Here is a tiny trained network, its code and every weight. The questions are about switching its units off for an input and a class, where a switched-off unit gives its printed mean instead of its output.

import numpy as np


def w(rows, s, z=0):
    codes = np.array(rows[::2]) - 128.0
    scale = np.full(codes.shape[1], s)
    scale[-1] = z or s
    return codes * scale


def f(y):
    return y / 2 * (1 + np.tanh(0.7978845608 * (y + 0.044715 * y**3)))


def log_softmax(a):
    a = a - a.max(-1, keepdims=True)
    return a - np.log(np.exp(a).sum(-1, keepdims=True))


def net(x, mask):
    res = np.array(x, float).reshape(1, 7) / 4 @ E
    y = f(res @ A[0][:, :-1].T + A[0][:, -1])
    res = res + np.where(mask, y, B[0][:, -1]) @ B[0][:, :-1]
    return log_softmax(res[-1] @ U[:, :-1].T + U[:, -1])


A, B = {}, {}
E = w([
[137,2,117,78,162,175,89,61,159,132,108],'x0',
[133,138,147,123,125,155,95,111,156,142,115],'x1',
[145,43,212,159,50,145,128,158,90,68,61],'x2',
[72,87,248,84,208,118,211,157,185,184,145],'x3',
[117,110,130,121,152,125,117,122,115,146,102],'x4',
[96,140,140,94,173,29,150,96,189,31,114],'x5',
[194,173,123,119,74,88,180,45,166,187,80],'x6',
],0.0092)
A[0] = w([
[107,85,110,149,171,117,2,194,117,99,181,64],'neuron 1',
[97,194,169,98,152,80,96,90,145,31,116,53],'neuron 2',
[212,104,66,156,116,98,216,74,141,181,52,138],'neuron 3',
[62,138,110,127,150,197,138,170,116,78,140,28],'neuron 4',
[132,128,121,100,115,248,160,143,103,195,131,184],'neuron 5',
[165,113,221,115,86,154,125,123,74,49,62,13],'neuron 6',
[102,109,101,59,159,86,126,129,203,53,71,84],'neuron 7',
[102,229,140,161,116,117,151,188,106,109,111,170],'neuron 8',
[185,138,83,111,89,103,1,128,78,87,119,43],'neuron 9',
[201,158,111,180,179,103,86,65,53,81,152,3],'neuron 10',
[120,191,71,100,221,142,78,43,154,156,245,148],'neuron 11',
],0.0083,0.004)
B[0] = w([
[95,174,116,142,31,28,93,137,168,136,146,190],'neuron 1',
[184,134,110,114,98,151,158,128,42,175,133,185],'neuron 2',
[46,141,146,98,79,89,97,133,182,197,112,211],'neuron 3',
[126,118,153,76,29,116,73,180,175,184,194,153],'neuron 4',
[138,139,123,81,93,193,179,99,61,106,103,215],'neuron 5',
[158,79,37,200,154,99,192,182,156,213,173,188],'neuron 6',
[111,173,81,72,98,203,136,110,63,146,122,188],'neuron 7',
[80,108,113,144,146,160,90,146,110,14,22,202],'neuron 8',
[64,177,192,81,208,255,144,145,147,92,198,202],'neuron 9',
[147,109,227,116,168,127,202,158,165,157,181,161],'neuron 10',
[151,117,122,195,117,191,148,129,161,162,79,245],'neuron 11',
],0.009,0.011)
U = w([
[103,150,223,84,205,140,181,162,147,141,177,94],'0',
[121,176,135,94,52,67,70,160,159,178,145,57],'1',
[174,161,83,75,108,143,129,119,12,148,138,41],'2',
[188,121,50,216,174,122,132,180,155,185,153,93],'3',
[92,116,123,134,141,124,103,112,117,127,127,255],'4',
[89,97,109,107,150,144,95,121,128,94,77,170],'5',
[124,124,132,112,130,126,107,126,118,126,122,213],'6',
[197,104,128,130,211,68,42,96,149,94,106,58],'7',
],0.011,0.0079)

Each question gives the input, the list of numbers given to net, and the class t.
The units are the neurons (one row each of A and B). Each row of codes is followed by its name. A weight is (code - 128) times the scale printed after its matrix; where a second scale follows, it is the last column's (A, B and U).
mask holds one flag per neuron, in row order. A switched-off neuron (its flag False) gives its mean, the last column of its row in B, instead of its output. The means were averaged over made-up inputs and are rounded, as every weight is.
A unit's drop is (log p(t) with every unit on - log p(t) with that unit switched off) / (log p(t) with every unit on - log p(t) with every unit switched off).
The circuit of an input: a set's keep is (log p(t) with only the set's units on - log p(t) with every unit switched off) / (log p(t) with every unit on - log p(t) with every unit switched off). Starting from all 11 units, units are removed one at a time, each time the one whose removal leaves the highest keep (on an exact tie, the one counted first), for as long as the keep stays at least 0.8.
units of the circuit, in order: the units of the circuit, biggest drop first
unit that matters most: the unit with the biggest drop
top k neurons: the k neurons with the biggest drops, biggest first
input [-7,4,-5,-4,3,6,2], class 5: units of the circuit, in order	(neuron 8)
input [-2,-4,5,3,2,8,-6], class 2: top 2 neurons	(neuron 2; neuron 7)
input [-1,3,-5,3,2,2,3], class 3: units of the circuit, in order	(neuron 11; neuron 9)
input [-1,-2,4,1,-4,-4,-4], class 1: units of the circuit, in order	(neuron 4; neuron 9)
input [-4,-1,0,4,6,-6,-5], class 2: top 2 neurons	(neuron 5; neuron 3)
input [-4,7,0,7,-8,0,-8], class 1: top 3 neurons	(neuron 4; neuron 1; neuron 9)
input [-5,-1,-4,4,4,7,4], class 2: units of the circuit, in order	(neuron 2; neuron 7)
input [0,-7,-1,6,-1,7,1], class 2: top 3 neurons	(neuron 7; neuron 2; neuron 9)
input [0,1,1,5,-6,-2,-8], class 1: units of the circuit, in order	(neuron 1; neuron 4)
input [3,4,8,3,3,-5,-6], class 3: top 2 neurons	(neuron 6; neuron 3)
input [6,8,8,7,-1,0,8], class 1: top 4 neurons	(neuron 3; neuron 9; neuron 11; neuron 8)
input [-5,3,-6,-6,-7,6,5], class 4: top 3 neurons	(neuron 8; neuron 6; neuron 3)
input [-3,-7,5,5,1,8,-6], class 2: top 2 neurons	(neuron 2; neuron 7)
input [2,6,0,4,3,-6,-4], class 2: unit that matters most	neuron 5
input [-1,-6,1,-8,6,4,0], class 0: top 2 neurons	(neuron 9; neuron 10)
input [-8,3,-3,3,-7,-5,2], class 5: top 2 neurons	(neuron 8; neuron 2)
input [-5,7,-6,-8,-2,-1,3], class 0: units of the circuit, in order	(neuron 9; neuron 10)
input [7,2,8,5,6,8,5], class 2: units of the circuit, in order	(neuron 7; neuron 2)
input [-3,5,-3,3,7,1,7], class 1: top 2 neurons	(neuron 3; neuron 9)
input [6,-1,-5,5,-1,-2,0], class 5: unit that matters most	neuron 6
input [5,0,5,2,-1,3,-2], class 3: units of the circuit, in order	(neuron 6; neuron 9)
